Below are the code and all the weights of a small trained network. Each question names an input and a target symbol and asks about switching units off, where a switched-off unit gives its printed mean instead of its output.

import numpy as np


def w(rows, s, z=0):
    codes = np.array(rows[::2]) - 128.0
    scale = np.full(codes.shape[1], s)
    scale[-1] = z or s
    return codes * scale


def f(y):
    return np.maximum(y, 0)


def softmax(a):
    e = np.exp(a - a.max(-1, keepdims=True))
    return e / e.sum(-1, keepdims=True)


def log_softmax(a):
    a = a - a.max(-1, keepdims=True)
    return a - np.log(np.exp(a).sum(-1, keepdims=True))


def net(x, mask):
    ids = ['αβελμξπσφψω'.index(c) for c in x.split()]
    T = len(ids)
    res = E[ids] + P[:T]
    q, k, v = (res @ M[0].T for M in (Q, K, V))
    z = softmax(np.where(np.tri(T) > 0, q @ k.T / 4**0.5, -1e9)) @ v
    res = res + np.where(mask[0], z, O[0][:, -1]) @ O[0][:, :-1]
    y = f(res @ A[0][:, :-1].T + A[0][:, -1])
    res = res + np.where(mask[1:13], y, B[0][:, -1]) @ B[0][:, :-1]
    return log_softmax(res[-1] @ U[:, :-1].T + U[:, -1])


Q, K, V, O, A, B = {}, {}, {}, {}, {}, {}
E = w([
[29,82,125,226,72],'α',
[88,110,149,162,170],'β',
[110,167,136,83,181],'ε',
[196,155,162,87,220],'λ',
[50,143,135,120,178],'μ',
[186,183,150,53,216],'ξ',
[124,165,4,125,73],'π',
[131,111,130,188,103],'σ',
[125,154,151,84,227],'φ',
[154,139,126,145,106],'ψ',
[210,141,141,135,119],'ω',
],0.019)
P = w([
[110,149,124,113,163],'0',
[188,229,215,68,92],'1',
[124,198,115,190,174],'2',
[71,98,71,125,182],'3',
[173,147,158,10,25],'4',
[168,249,187,169,112],'5',
[121,21,131,182,202],'6',
[124,86,85,14,57],'7',
[96,201,136,105,107],'8',
[155,86,214,206,226],'9',
[150,137,111,81,121],'10',
],0.014)
Q[0] = w([
[125,104,173,78,65],'h1',
[153,191,105,153,118],'h1',
[125,48,31,2,81],'h1',
[136,74,21,165,202],'h1',
],0.0097)
K[0] = w([
[108,172,120,154,158],'h1',
[100,125,93,110,146],'h1',
[119,247,176,188,122],'h1',
[92,165,173,85,93],'h1',
],0.015)
V[0] = w([
[125,68,253,208,221],'h1',
[49,146,127,124,120],'h1',
[133,148,94,138,177],'h1',
[142,134,93,203,63],'h1',
],0.016)
O[0] = w([
[142,103,161,152,157,114],'h1',
[200,6,50,29,155,255],'h1',
[125,141,132,118,81,234],'h1',
[175,159,101,178,171,15],'h1',
],0.017,0.0029)
A[0] = w([
[149,161,212,179,129,169],'n1',
[166,165,88,98,160,254],'n2',
[211,147,114,128,57,83],'n3',
[186,187,152,108,118,230],'n4',
[86,123,116,166,123,128],'n5',
[101,2,197,147,163,48],'n6',
[161,215,191,198,95,125],'n7',
[80,193,124,47,134,254],'n8',
[173,93,83,165,171,30],'n9',
[103,205,28,94,63,90],'n10',
[183,62,91,96,100,182],'n11',
[133,147,51,108,114,134],'n12',
],0.01,0.0065)
B[0] = w([
[93,149,113,185,201,186],'n1',
[52,79,131,168,61,229],'n2',
[117,98,153,169,137,165],'n3',
[83,86,87,156,149,190],'n4',
[252,139,134,62,134,155],'n5',
[214,175,146,33,194,199],'n6',
[69,121,63,78,244,193],'n7',
[140,44,98,160,86,242],'n8',
[113,21,142,67,132,203],'n9',
[236,162,148,169,110,202],'n10',
[36,237,87,154,213,250],'n11',
[134,204,253,72,125,187],'n12',
],0.0066,0.016)
U = w([
[77,202,118,40,173,2],'α',
[178,167,246,113,225,61],'β',
[138,96,223,88,146,97],'ε',
[73,141,242,144,197,121],'λ',
[43,54,156,147,103,111],'μ',
[129,57,131,137,175,164],'ξ',
[78,151,45,116,121,161],'π',
[75,95,76,196,135,200],'σ',
[65,89,80,83,98,132],'φ',
[56,179,90,151,172,104],'ψ',
[118,80,151,254,180,207],'ω',
],0.0077,0.0081)

Each question gives the input, a string of symbols that net reads in full, and the target symbol t.
The units are the heads (4 rows each of Q, K, V and O) and the neurons (one row each of A and B). Each row of codes is followed by its name. A weight is (code - 128) times the scale printed after its matrix; where a second scale follows, it is the last column's (O, A, B and U).
mask holds one flag per unit, heads first, then neurons. A switched-off unit (its flag False) gives its mean, the last column of its rows in O or B, instead of its output. The means were averaged over made-up inputs and are rounded, as every weight is.
A unit's drop is (log p(t) with every unit on - log p(t) with that unit switched off) / (log p(t) with every unit on - log p(t) with every unit switched off).
The circuit of an input: a set's keep is (log p(t) with only the set's units on - log p(t) with every unit switched off) / (log p(t) with every unit on - log p(t) with every unit switched off). Starting from the 12 units with the biggest drops (on a tie, the unit counted first), units are removed one at a time, each time the one whose removal leaves the highest keep (on an exact tie, the one counted first), for as long as the keep stays at least 0.8.
circuit, biggest first: the units of the circuit, biggest drop first
top k neurons: the k neurons with the biggest drops, biggest first
drop when u is switched off: that unit's drop, to one decimal
input φ ω σ, target ε: circuit, biggest first => [h1, n6]
input λ φ ε φ, target ε: circuit, biggest first => [h1, n6, n11]
input λ ξ σ σ α, target ω: circuit, biggest first => [h1]
input ω μ α, target ψ: circuit, biggest first => [h1, n7]
input ε σ λ β ξ ξ ψ, target μ: top 3 neurons => [n11, n6, n8]
input α β ψ ξ α ψ μ, target ξ: top 2 neurons => [n9, n6]
input σ α β λ φ, target β: circuit, biggest first => [h1, n6]
input α ξ ξ λ, target μ: circuit, biggest first => [h1, n8]
input α ε φ μ, target φ: circuit, biggest first => [h1, n1]
input α α π π μ φ σ, target α: top 3 neurons => [n11, n6, n8]
input ξ α α μ ω ε ξ σ σ ξ, target ω: top 2 neurons => [n11, n6]
input α ε λ σ ξ ψ, target ω: circuit, biggest first => [h1, n6]
input α α ξ, target ξ: top 2 neurons => [n9, n2]
input ε ε ξ μ λ α β, target λ: circuit, biggest first => [h1]
input ξ ξ ψ α, target μ: top 2 neurons => [n11, n8]
input ξ ω α, target μ: top 3 neurons => [n11, n12, n8]
input α ω σ α σ α ξ α α α, target ξ: top 2 neurons => [n9, n6]
input φ φ π, target φ: top 2 neurons => [n11, n1]
input ω λ μ ξ ξ σ α ω, target ω: drop when n12 is switched off => 0.0
input π σ σ π, target ω: drop when n6 is switched off => 0.1
input λ ψ λ σ α, target λ: drop when n1 is switched off => 0.1
input λ α σ α ε ψ, target ξ: top neuron => [n9]
input π π α σ β μ ω α α φ, target ξ: top 2 neurons => [n9, n2]
